[[110 144 139 116 129 117 130 139 130 144 116 130 123 127]
 [115 136 129 127 117 114 116 128 113 141 126 124 132 126]
 [126 143 133 120 122 129 125 149 132 143 121 133 112 123]]
->
[[126 115 110]
 [143 136 144]
 [133 129 139]
 [120 127 116]
 [122 117 129]
 [129 114 117]
 [125 116 130]
 [149 128 139]
 [132 113 130]
 [143 141 144]
 [121 126 116]
 [133 124 130]
 [112 132 123]
 [123 126 127]]

[[134 132 113 133 133 145 137 131 121 108]
 [123 126 137 118 119 108 114 129 135 148]
 [122 126 138 119 119 107 114 128 136 149]
 [134 132 113 133 133 145 136 131 122 108]
 [137 135 112 131 133 148 141 132 121 108]
 [122 126 138 119 119 107 114 128 136 149]
 [120 126 140 119 120 106 114 127 136 150]
 [135 132 112 133 133 146 138 131 121 107]]
->
[[135 120 122 137 134 122 123 134]
 [132 126 126 135 132 126 126 132]
 [112 140 138 112 113 138 137 113]
 [133 119 119 131 133 119 118 133]
 [133 120 119 133 133 119 119 133]
 [146 106 107 148 145 107 108 145]
 [138 114 114 141 136 114 114 137]
 [131 127 128 132 131 128 129 131]
 [121 136 136 121 122 136 135 121]
 [107 150 149 108 108 149 148 108]]

[[127 122 132]
 [123 133 123]
 [110 154 148]
 [133 134 120]
 [107 155 152]
 [128 131 126]
 [137 129 134]
 [138 131 124]
 [133 132 126]]
->
[[133 138 137 128 107 133 110 123 127]
 [132 131 129 131 155 134 154 133 122]
 [126 124 134 126 152 120 148 123 132]]

[[119 111 117 123 112 131]
 [138 111 116 149 156 140]]
->
[[138 119]
 [111 111]
 [116 117]
 [149 123]
 [156 112]
 [140 131]]

[[124 123 132 133 118 127 115 132 131 129 129 128 126 122 124]
 [140 135 135 123 128 119 131 119 127 129 125 124 127 127 119]
 [117 117 136 135 108 125 100 134 131 131 139 125 125 117 117]
 [120 112 127 143 122 140 118 143 138 128 126 131 125 123 121]
 [124 124 134 132 115 125 112 131 130 129 130 127 126 121 124]
 [120 119 132 134 116 129 111 134 131 130 134 127 126 121 121]]
->
[[120 124 120 117 140 124]
 [119 124 112 117 135 123]
 [132 134 127 136 135 132]
 [134 132 143 135 123 133]
 [116 115 122 108 128 118]
 [129 125 140 125 119 127]
 [111 112 118 100 131 115]
 [134 131 143 134 119 132]
 [131 130 138 131 127 131]
 [130 129 128 131 129 129]
 [134 130 126 139 125 129]
 [127 127 131 125 124 128]
 [126 126 125 125 127 126]
 [121 121 123 117 127 122]
 [121 124 121 117 119 124]]

[[118 127 138 136 153 134 121 132 118 124]
 [120 123 139 134 148 135 121 130 117 122]
 [117 122 123 150 127 135 129 116 146 136]]
->
[[117 120 118]
 [122 123 127]
 [123 139 138]
 [150 134 136]
 [127 148 153]
 [135 135 134]
 [129 121 121]
 [116 130 132]
 [146 117 118]
 [136 122 124]]
